The same points measured another way (B), then each row and its match in B:
B (25 x 21):
[[  2  -5  16  13   8  -3  -6  -2  13  16   5   4 -12  -2 -17  -7  20  10
   -4  13  10]
 [ -1   0  -8   2  -8   3   2   0 -12  -5  -7  -1   6   3  -5   6  -3  -8
    0  -1  -3]
 [  0   6  -3  -6  -3   3   5   4  -6  -8  -5   1   6   3  -4   2  -5   2
    2  -2  -6]
 [-12   1  12  -8  -7  -5   3  -9   7   1   5   6   6  -3  33  10  19  -3
   -5  -7   9]
 [  9  -2  -6   9   4   2   2  14   1   3  -2  -1   5   2 -27  -9 -12   4
    5   3  -5]
 [ -8   6  21  -2  -6   0   4  -9   1   1  -8  12  -9   5  -5  13  35  13
   -7  12   8]
 [ -4  -4 -13  -6  -9   1  -2  -4 -10  -6   0  -6   8  -2  18   7 -13 -14
    0 -11  -3]
 [  7  -1 -14   2  -2   5   1   8  -8  -5  -5  -5   8   1 -11  -4 -21  -6
    6  -6  -9]
 [  1  -2  -8   3  -9   3   5   3 -11  -5  -8   1   7   2  -7   8  -1  -6
    1  -1  -1]
 [  5  -2 -10   6  -4   3   4   9  -9  -3  -7   0   9   2 -20   1  -5  -3
    3   1  -2]
 [  2   4   1   4   1   3   0   8  -1  -1  -2   4  -3   6 -21  -3   7  10
    5   5   0]
 [  7  -2  10  13   9   0  -6   0   7  13   1   1 -13   3 -26 -13   2   8
   -2  13  -2]
 [  0   3   8   2   2   1  -2   0   4   4  -1   3  -8   3 -11  -3  12   9
   -1   8   0]
 [ -5  -6   6   8 -10   3  -2  -7 -12   4 -11   6  -4   5 -16  14  25  -7
   -6  11   6]
 [  0   0 -13  -5  -3  -2   3   5  -6  -7   0  -4  13  -4  14   6 -10  -8
    7 -13  -1]
 [  8  -5 -12  11  -9   4   5  10 -15  -1 -12  -1  12   6 -31   5  -4  -6
    5   5  -5]
 [  1   5   4   0   2   2   4   7   1  -2  -4   6   0   3 -17  -1   8   8
    2   5   0]
 [ 10  -3 -23   4  -3   5   0  10 -12  -5  -3 -10   9   3 -13  -5 -32 -11
    7  -8 -13]
 [  9  -5   2  15   6   3  -5   7   1  12  -3  -2  -7   3 -36 -11  -1   7
    2  13  -2]
 [  0  -2  -8  -3   3  -2  -5  -3   2   0   8  -6  -2  -2  17  -4 -15  -5
   -1  -7  -1]
 [  1  -8 -25   1 -15   3   1   2 -22 -11  -4  -9  16   1  13  12 -19 -21
    6 -14  -5]
 [  5  -4 -12   7  -8   4   3   8 -14  -5  -5  -3   7   5 -13   4  -8  -7
    3   1  -7]
 [ 13  -5 -15  11   2   7  -2  11 -10   3  -7  -8   3   5 -34 -12 -27  -3
    6   6 -13]
 [ -7   2   3  -8  -2  -1   2  -8   0  -6   3   2   0  -1  19   6   5  -3
   -4  -4   2]
 [  8  -3 -12  10  -1   5   0   8 -10   0  -7  -6   4   4 -25  -5 -13  -3
    5   3  -6]]
Rows of B count from 0, top down.

[ 3  0 -7  3 -1 -4 -3 15  0 -5  2  1 -1  1 13 -5  2  1 -2  2  3  7  0] : 23
[  0   1  -2   7   5   7   9 -25   1   7  -6   7   9   3 -13   7   1  -9
  16 -15  -4 -16  -7] : 22
[ 12  -3   8  18  -2  -4  -5   3  -5  -8   2  -7  -6   2 -13  19   9   3
 -12  34  -4   8  19] : 5
[ -6   4  -4  -2   4   0   7  13   3  -5   2   1   2  -2  18 -17  -3   7
  -4 -22   7  -1  -3] : 14
[ -3   1   3   4   5   5  10 -14   1   2  -3   2   3   1  -4   2   1  -1
   7  -9  -3 -11  -1] : 24
[ 0  1  1 11  5  1 11  4 -1 -4  0  0  0  1  9 -7  3  1 -2 -3 -2 -3  4] : 8
[ -2   2   8  14   8   6  17 -12   0  -2  -1   0   0   1  -5  -1   3   3
   1  -3  -4 -13   7] : 15
[  2 -10  14  19   0  -5   3  -2 -10   3  -3 -10  -3   0   3   4  15  -8
  -4  25 -14  -3   4] : 13
[ -3  -3  -7  -8  -3  -3  -5   3   0   7  -2   2   2  -1  15  -9  -1  -8
   5 -11   1   3 -13] : 19
[  0  -3   9  -4  -4   4  -8 -27  -3  12  -4  -3  -2   0 -30  20   1  -9
   7  16  -8  -7   0] : 11
[ -4  -1  13  -4   0   6   1 -30  -2  10  -3  -2   0   0 -31  16  -1  -6
   5  11  -9 -12   1] : 18
[  3   4   0   6   2   5   5  -7   1  -5   0   3   1   2 -12  20  -2   5
   1  -1   2  -4   6] : 10
[-3  4  4  5  6  5 13 -5  2 -4  1  2  1  0 -3 -2 -1  7  0 -6  0 -8  5] : 9
[ -2  -4  -7   5   2  -6   5  15  -2   3  -2   1   3   0  31 -20   5  -6
   2 -15  -1   2 -13] : 6
[ -1   2 -11   5   6   3  13  -6   3   1  -5   9   7   3  12 -10   1  -6
  13 -31   1 -10 -13] : 17
[ 8  4 -8 11  3  1  6  6  2 -9  0  6  3  4  2  2  1  6  2 -8  5  1  6] : 2
[ -8  -4  19 -15  -6   2 -11 -23  -3  11   0 -10  -5  -4 -30  14  -4  -4
  -6  27  -7  -5   3] : 0
[ -6  -1  -5  11   8  -3  19  18  -1   6  -1   2   4   0  45 -30   6  -4
   1 -27  -1  -5 -12] : 20
[  0   4  -6   5   5   4   9  -3   3  -2  -2   6   5   2   2  -4  -2   2
   8 -19   3  -6  -3] : 7
[ 3 -1 -2 13  4 -1  7  4 -1 -2 -2  1  1  2 12 -4  5 -3  2 -4 -3 -3 -1] : 1
[  5  -2   4   3  -3   0  -6  -9  -2   1  -1  -2  -2   1 -16  15   2  -3
   1  11  -2   0   1] : 12
[ -6   8   4  -6   4   9  11 -16   5  -1   1   3   2  -1 -21   5 -10   9
   2  -8   4 -12   4] : 4
[  4   6   2   5   3   6   4  -4   3  -7   2   2  -1   2 -15  13  -3  11
  -2   5   4  -1  11] : 16
[ 0 -2  0 12  5  1 12 -2 -2  1 -3  2  3  2 10 -4  6 -4  5 -9  3 -8 -3] : 21
[  5  -3   0  -2  -4  -7  -8  24  -3  -2   3  -5  -4  -2  15  -6  -8   3
 -10  11   1  11   2] : 3
